Below is a small trained network, with its code and all its weights. Each question gives an input and a class and asks what happens when units are switched off, that is, made to give their printed mean instead of their output.

import numpy as np


def w(rows, s, z=0):
    codes = np.array(rows[::2]) - 128.0
    scale = np.full(codes.shape[1], s)
    scale[-1] = z or s
    return codes * scale


def f(y):
    return y / 2 * (1 + np.tanh(0.7978845608 * (y + 0.044715 * y**3)))


def log_softmax(a):
    a = a - a.max(-1, keepdims=True)
    return a - np.log(np.exp(a).sum(-1, keepdims=True))


def net(x, mask):
    res = np.array(x, float).reshape(1, 4) / 4 @ E
    y = f(res @ A[0][:, :-1].T + A[0][:, -1])
    res = res + np.where(mask, y, B[0][:, -1]) @ B[0][:, :-1]
    return log_softmax(res[-1] @ U[:, :-1].T + U[:, -1])


A, B = {}, {}
E = w([
[18,129,34,123,227],'x0',
[124,121,132,118,130],'x1',
[90,187,175,30,154],'x2',
[199,103,3,59,63],'x3',
],0.0061)
A[0] = w([
[85,124,105,135,154,5],'N1',
[140,63,83,248,93,227],'N2',
[120,128,194,184,198,114],'N3',
[161,161,177,136,45,94],'N4',
[78,159,103,67,179,88],'N5',
[152,122,188,90,78,126],'N6',
[80,103,78,134,157,192],'N7',
[140,138,162,149,59,62],'N8',
[131,78,82,138,90,152],'N9',
[95,179,118,82,142,185],'N10',
[126,126,42,75,66,96],'N11',
[161,110,80,70,114,137],'N12',
],0.011,0.0027)
B[0] = w([
[135,32,29,76,102,144],'N1',
[169,137,217,78,204,254],'N2',
[37,65,143,11,3,227],'N3',
[157,66,40,38,147,213],'N4',
[143,93,110,57,175,199],'N5',
[168,96,42,9,213,196],'N6',
[164,94,118,86,191,206],'N7',
[122,100,27,38,126,169],'N8',
[77,114,193,66,144,174],'N9',
[172,106,160,102,176,182],'N10',
[57,149,182,89,90,206],'N11',
[81,122,246,106,8,185],'N12',
],0.0061,0.0056)
U = w([
[122,137,161,112,158,240],'0',
[21,117,163,112,38,22],'1',
[151,96,2,108,173,31],'2',
[113,187,131,126,134,253],'3',
[133,220,68,224,94,79],'4',
],0.0097,0.003)

Each question gives the input, the list of numbers given to net, and the class t.
The units are the neurons (one row each of A and B). Each row of codes is followed by its name. A weight is (code - 128) times the scale printed after its matrix; where a second scale follows, it is the last column's (A, B and U).
mask holds one flag per neuron, in row order. A switched-off neuron (its flag False) gives its mean, the last column of its row in B, instead of its output. The means were averaged over made-up inputs and are rounded, as every weight is.
A unit's drop is (log p(t) with every unit on - log p(t) with that unit switched off) / (log p(t) with every unit on - log p(t) with every unit switched off).
The circuit of an input: a set's keep is (log p(t) with only the set's units on - log p(t) with every unit switched off) / (log p(t) with every unit on - log p(t) with every unit switched off). Starting from all 12 units, units are removed one at a time, each time the one whose removal leaves the highest keep (on an exact tie, the one counted first), for as long as the keep stays at least 0.8.
units of the circuit, in order: the units of the circuit, biggest drop first
unit that matters most: the unit with the biggest drop
k most important neurons: the k neurons with the biggest drops, biggest first
drop of u: that unit's drop, to one decimal
input [-7,-7,6,4], class 2: units of the circuit, in order -> N6; N4
input [0,6,-7,4], class 0: units of the circuit, in order -> N2; N9
input [-7,2,4,-3], class 2: units of the circuit, in order -> N6; N4; N8
input [-1,5,1,-7], class 1: 2 most important neurons -> N3; N2
input [-8,-5,-5,-4], class 2: unit that matters most -> N4
input [-3,6,-7,4], class 0: 3 most important neurons -> N2; N3; N9
input [-1,-2,-3,5], class 1: units of the circuit, in order -> N12; N11
input [-6,-3,3,-4], class 2: 2 most important neurons -> N6; N4
input [-5,4,-3,1], class 2: units of the circuit, in order -> N4; N6
input [8,6,6,8], class 1: 3 most important neurons -> N12; N11; N6
input [-8,0,-8,8], class 0: 4 most important neurons -> N2; N12; N3; N9
input [-3,-6,-6,5], class 0: 2 most important neurons -> N2; N3
input [7,6,-8,8], class 0: 3 most important neurons -> N2; N7; N3
input [-7,1,6,-6], class 2: unit that matters most -> N6
input [-3,-4,-7,7], class 0: drop of N3 -> 0.4
input [7,-2,-8,7], class 0: drop of N2 -> 0.3
input [2,-1,2,4], class 1: drop of N11 -> 0.3
input [0,-3,-1,1], class 4: drop of N3 -> 0.3
